[[118 132 139 141 118 112]
 [114 104 144 139 125 128]
 [110 144 112 119 112 143]
 [141 130 114 122 134 143]
 [119 109 150  98 100 122]
 [150 130 112 158 115 105]
 [138 103 122 132 119 134]
 [104 114 126 120 109 138]
 [151 115 125 121 113 129]
 [147 137 109 119 114 125]
 [106 149 105 133 103 147]
 [121 140 141 105 128 110]]
->
[[118 114 110 141 119 150 138 104 151 147 106 121]
 [132 104 144 130 109 130 103 114 115 137 149 140]
 [139 144 112 114 150 112 122 126 125 109 105 141]
 [141 139 119 122  98 158 132 120 121 119 133 105]
 [118 125 112 134 100 115 119 109 113 114 103 128]
 [112 128 143 143 122 105 134 138 129 125 147 110]]

[[124 126 152 142 145 132]
 [137 137 123 131 133 144]
 [139 125 123 120 109 139]]
->
[[124 137 139]
 [126 137 125]
 [152 123 123]
 [142 131 120]
 [145 133 109]
 [132 144 139]]

[[138 126 152 140 138 143]
 [124 103 134 152 147 143]]
->
[[138 124]
 [126 103]
 [152 134]
 [140 152]
 [138 147]
 [143 143]]

[[141 123 140 113]
 [128 127 127 129]
 [106 119 127 124]
 [134 140 131 134]
 [129 126 129 136]
 [107 113 131 123]
 [120 133 126 129]
 [134 124 130 126]
 [134 140 131 134]
 [115 121 121 119]
 [121 153 136 122]]
->
[[141 128 106 134 129 107 120 134 134 115 121]
 [123 127 119 140 126 113 133 124 140 121 153]
 [140 127 127 131 129 131 126 130 131 121 136]
 [113 129 124 134 136 123 129 126 134 119 122]]

[[133 128 132 134 127 123 135 135]
 [133 124 120 137 105 119 138 134]
 [137 129 130 136 127 131 127 131]
 [127 128 138 134 130 120 131 135]
 [132 123 120 140 101 120 132 134]]
->
[[133 133 137 127 132]
 [128 124 129 128 123]
 [132 120 130 138 120]
 [134 137 136 134 140]
 [127 105 127 130 101]
 [123 119 131 120 120]
 [135 138 127 131 132]
 [135 134 131 135 134]]

[[111 115 123 114 134 128 115 134 133 131 141 130 128 134]
 [130 139 137 142 129 138 146 134 127 107 134 133 134 132]
 [140 118 137 121 122 101 117 127 127 153 116 130 140 121]
 [125 126 144 125 140 112 120 136 135 126 123 134 142 127]]
->
[[111 130 140 125]
 [115 139 118 126]
 [123 137 137 144]
 [114 142 121 125]
 [134 129 122 140]
 [128 138 101 112]
 [115 146 117 120]
 [134 134 127 136]
 [133 127 127 135]
 [131 107 153 126]
 [141 134 116 123]
 [130 133 130 134]
 [128 134 140 142]
 [134 132 121 127]]
---
[[125 135 141 125 129 127 133 135 137 134 140 139 131]
 [117 134 127 116 114 124 128 137 128 143 133 135 128]
 [132 140 147 137 141 133 148 125 140 121 150 136 132]
 [139 146 136 130 128 121 151 133 123 125 145 135 119]
 [116 125 110 121 112 122 120 128 117 142 118 127 123]
 [120 121 120 135 133 137 127 116 135 118 122 120 138]]
->
[[116 125 110 121 112 122 120 128 117 142 118 127 123]
 [120 121 120 135 133 137 127 116 135 118 122 120 138]
 [117 134 127 116 114 124 128 137 128 143 133 135 128]
 [139 146 136 130 128 121 151 133 123 125 145 135 119]
 [125 135 141 125 129 127 133 135 137 134 140 139 131]
 [132 140 147 137 141 133 148 125 140 121 150 136 132]]

[[129 124 128 135 130 124 119 141]
 [123 115 148 126 133 120 125 123]
 [116 124 124 127 122 138 115 150]
 [133 133 119 119 112 127 131 119]
 [134 123 127 125 126 129 126 129]
 [119 121 147 121 129 120 126 120]]
->
[[133 133 119 119 112 127 131 119]
 [116 124 124 127 122 138 115 150]
 [134 123 127 125 126 129 126 129]
 [129 124 128 135 130 124 119 141]
 [119 121 147 121 129 120 126 120]
 [123 115 148 126 133 120 125 123]]

[[124 128 132 135 128]
 [138 128 144 115 130]
 [125 121 156 124 112]
 [111 119 143 129 113]]
->
[[124 128 132 135 128]
 [111 119 143 129 113]
 [138 128 144 115 130]
 [125 121 156 124 112]]

[[110 118 144 144 115 115 131 126 113]
 [131 146 146 142 110 147 140 111 115]
 [148 146 135 116 128 122 107 150 114]
 [134 113 126 132 145 121 128 106 134]]
->
[[134 113 126 132 145 121 128 106 134]
 [148 146 135 116 128 122 107 150 114]
 [110 118 144 144 115 115 131 126 113]
 [131 146 146 142 110 147 140 111 115]]

[[132 141 130 139 127 122 131 139 130 124 116 130 135 130]
 [ 99 131 141 130 141 127 122 131 141 131 126 118 131 135]
 [139 129 128 133 140 133 126 117 130 133 130 130 118 118]
 [125 127 100 133 143 130 142 128 127 131 141 130 127 117]
 [141 130 138 128 123 132 141 130 127 116 131 131 131 130]
 [130 139 129 128 132 138 131 126 117 131 134 130 133 119]]
->
[[125 127 100 133 143 130 142 128 127 131 141 130 127 117]
 [139 129 128 133 140 133 126 117 130 133 130 130 118 118]
 [130 139 129 128 132 138 131 126 117 131 134 130 133 119]
 [132 141 130 139 127 122 131 139 130 124 116 130 135 130]
 [141 130 138 128 123 132 141 130 127 116 131 131 131 130]
 [ 99 131 141 130 141 127 122 131 141 131 126 118 131 135]]

[[136 136 130 125 123 121 135 112 106 142 140 120 116 122 118]
 [123 129 140 125 130 120 141 144 129 133 149 137 132 137 113]
 [133 119 114 138 112 136 112 134 132 126 133 129 119 126 108]
 [140 127 116 134 123 134 118 120 131 115 122 118 119 127 132]]
->
[[133 119 114 138 112 136 112 134 132 126 133 129 119 126 108]
 [140 127 116 134 123 134 118 120 131 115 122 118 119 127 132]
 [136 136 130 125 123 121 135 112 106 142 140 120 116 122 118]
 [123 129 140 125 130 120 141 144 129 133 149 137 132 137 113]]
